Below is a small trained network, with its code and all its weights. Each question gives an input and a target symbol and asks what happens when units are switched off, that is, made to give their printed mean instead of their output.

import numpy as np


def w(rows, s, z=0):
    codes = np.array(rows[::2]) - 128.0
    scale = np.full(codes.shape[1], s)
    scale[-1] = z or s
    return codes * scale


def f(y):
    return np.maximum(y, 0)


def softmax(a):
    e = np.exp(a - a.max(-1, keepdims=True))
    return e / e.sum(-1, keepdims=True)


def log_softmax(a):
    a = a - a.max(-1, keepdims=True)
    return a - np.log(np.exp(a).sum(-1, keepdims=True))


def net(x, mask):
    ids = ['ΘΦαβγζημξτψ'.index(c) for c in x.split()]
    T = len(ids)
    res = E[ids] + P[:T]
    u = 0
    for l in range(3):
        q, k, v = (res @ M[l].T for M in (Q, K, V))
        z = softmax(np.where(np.tri(T) > 0, q @ k.T / 3**0.5, -1e9)) @ v
        res = res + np.where(mask[u], z, O[l][:, -1]) @ O[l][:, :-1]
        u += 1
        y = f(res @ A[l][:, :-1].T + A[l][:, -1])
        res = res + np.where(mask[u : u + 4], y, B[l][:, -1]) @ B[l][:, :-1]
        u += 4
    return log_softmax(res[-1] @ U[:, :-1].T + U[:, -1])


Q, K, V, O, A, B = {}, {}, {}, {}, {}, {}
E = w([
[47,184,144],'Θ',
[171,163,148],'Φ',
[115,132,59],'α',
[180,164,145],'β',
[61,133,220],'γ',
[138,165,213],'ζ',
[65,2,71],'η',
[196,147,90],'μ',
[121,165,102],'ξ',
[164,150,83],'τ',
[77,140,213],'ψ',
],0.0067)
P = w([
[22,255,88],'0',
[27,233,89],'1',
[46,182,110],'2',
[58,153,125],'3',
[85,123,133],'4',
[95,110,131],'5',
[111,86,137],'6',
[128,75,152],'7',
[148,76,150],'8',
[154,64,159],'9',
[169,57,145],'10',
[164,52,153],'11',
[172,39,155],'12',
],0.0025)
Q[0] = w([
[251,141,111],'0.h1',
[128,124,171],'0.h1',
[152,158,155],'0.h1',
],0.015)
K[0] = w([
[145,254,158],'0.h1',
[126,112,168],'0.h1',
[167,119,168],'0.h1',
],0.017)
V[0] = w([
[140,163,137],'0.h1',
[191,190,141],'0.h1',
[108,253,168],'0.h1',
],0.006)
O[0] = w([
[96,148,124,147],'0.h1',
[36,144,116,127],'0.h1',
[75,253,127,247],'0.h1',
],0.0056,0.0015)
A[0] = w([
[143,160,221,130],'0.n1',
[50,136,55,4],'0.n2',
[129,136,4,133],'0.n3',
[159,75,77,86],'0.n4',
],0.013,0.0013)
B[0] = w([
[87,158,37,254],'0.n1',
[136,139,246,195],'0.n2',
[214,103,212,221],'0.n3',
[58,85,102,168],'0.n4',
],0.014,0.0023)
Q[1] = w([
[1,158,177],'1.h1',
[253,30,53],'1.h1',
[95,179,136],'1.h1',
],0.006)
K[1] = w([
[88,232,161],'1.h1',
[63,1,191],'1.h1',
[179,184,43],'1.h1',
],0.0066)
V[1] = w([
[217,253,130],'1.h1',
[155,178,132],'1.h1',
[111,35,140],'1.h1',
],0.0054)
O[1] = w([
[238,241,253,255],'1.h1',
[169,164,180,187],'1.h1',
[38,109,55,18],'1.h1',
],0.0037,0.0017)
A[1] = w([
[22,133,218,95],'1.n1',
[16,252,148,251],'1.n2',
[111,212,126,109],'1.n3',
[232,200,201,109],'1.n4',
],0.011,0.0024)
B[1] = w([
[117,14,123,178],'1.n1',
[190,72,25,255],'1.n2',
[130,96,57,183],'1.n3',
[249,112,175,228],'1.n4',
],0.013,0.0079)
Q[2] = w([
[158,155,121],'2.h1',
[248,97,156],'2.h1',
[195,32,62],'2.h1',
],0.016)
K[2] = w([
[112,82,133],'2.h1',
[35,118,251],'2.h1',
[6,209,143],'2.h1',
],0.013)
V[2] = w([
[138,123,100],'2.h1',
[71,134,249],'2.h1',
[255,251,65],'2.h1',
],0.005)
O[2] = w([
[117,144,107,157],'2.h1',
[169,75,204,2],'2.h1',
[183,254,97,178],'2.h1',
],0.0073,0.0066)
A[2] = w([
[44,79,154,71],'2.n1',
[112,29,103,47],'2.n2',
[63,55,36,2],'2.n3',
[123,127,248,29],'2.n4',
],0.011,0.00079)
B[2] = w([
[213,185,144,161],'2.n1',
[122,52,72,220],'2.n2',
[91,168,198,254],'2.n3',
[7,142,144,159],'2.n4',
],0.017)
U = w([
[180,162,171,104],'Θ',
[176,165,188,196],'Φ',
[150,47,35,197],'α',
[237,122,136,189],'β',
[84,138,83,160],'γ',
[116,153,221,30],'ζ',
[174,152,26,99],'η',
[144,3,176,17],'μ',
[170,141,40,19],'ξ',
[101,219,85,209],'τ',
[75,116,95,251],'ψ',
],0.0037,0.0014)

Each question gives the input, a string of symbols that net reads in full, and the target symbol t.
The units are the heads (3 rows each of Q, K, V and O) and the neurons (one row each of A and B). Each row of codes is followed by its name. A weight is (code - 128) times the scale printed after its matrix; where a second scale follows, it is the last column's (O, A, B and U).
mask holds one flag per unit, layer by layer, with each layer's heads first. A switched-off unit (its flag False) gives its mean, the last column of its rows in O or B, instead of its output. The means were averaged over made-up inputs and are rounded, as every weight is.
A unit's drop is (log p(t) with every unit on - log p(t) with that unit switched off) / (log p(t) with every unit on - log p(t) with every unit switched off).
unit that matters most: the unit with the biggest drop
k most important neurons: the k neurons with the biggest drops, biggest first
k most important neurons of layer l: the k neurons of layer l with the biggest drops, biggest first
input ζ ζ ζ, target τ: 3 most important neurons -> (0.n1, 2.n3, 0.n3)
input ξ ξ γ ξ β α ζ, target τ: 2 most important neurons -> (1.n4, 0.n1)
input ψ η ζ ξ ζ α Φ, target μ: 2 most important neurons -> (1.n2, 0.n4)
input Θ μ ψ β μ η, target μ: 4 most important neurons -> (2.n2, 0.n4, 1.n2, 1.n4)
input τ γ α, target ζ: 4 most important neurons -> (0.n3, 1.n2, 2.n4, 0.n2)
input η Φ ζ τ μ γ, target μ: 4 most important neurons -> (1.n2, 2.n2, 1.n4, 2.n3)
input ξ τ Φ β τ β γ ξ τ η β μ, target μ: 2 most important neurons -> (1.n2, 0.n1)
input η Φ μ μ Θ Φ τ ζ μ ζ β, target μ: 3 most important neurons of layer 0 -> (0.n4, 0.n1, 0.n2)
input μ α μ ξ, target β: 2 most important neurons -> (1.n4, 2.n3)
input ζ ζ ζ Θ, target α: 2 most important neurons -> (1.n1, 0.n2)
input Φ β Φ Θ, target α: unit that matters most -> 0.n2
input η ζ Θ ψ ψ β, target μ: 2 most important neurons of layer 1 -> (1.n2, 1.n3)
input μ β τ ξ α η, target μ: 3 most important neurons -> (2.n2, 0.n4, 1.n4)
input μ ψ η ξ, target μ: 3 most important neurons of layer 0 -> (0.n4, 0.n1, 0.n2)
input τ τ Φ ξ, target β: most important neuron of layer 1 -> (1.n4)
input η α ζ, target μ: 3 most important neurons of layer 0 -> (0.n2, 0.n4, 0.n3)
input μ ζ α, target ζ: 2 most important neurons of layer 1 -> (1.n2, 1.n4)
input η Φ α, target μ: 2 most important neurons of layer 0 -> (0.n2, 0.n3)
input ξ β η ξ α Φ, target μ: 3 most important neurons of layer 0 -> (0.n4, 0.n1, 0.n2)
input Θ ζ Φ, target η: 2 most important neurons of layer 2 -> (2.n3, 2.n4)
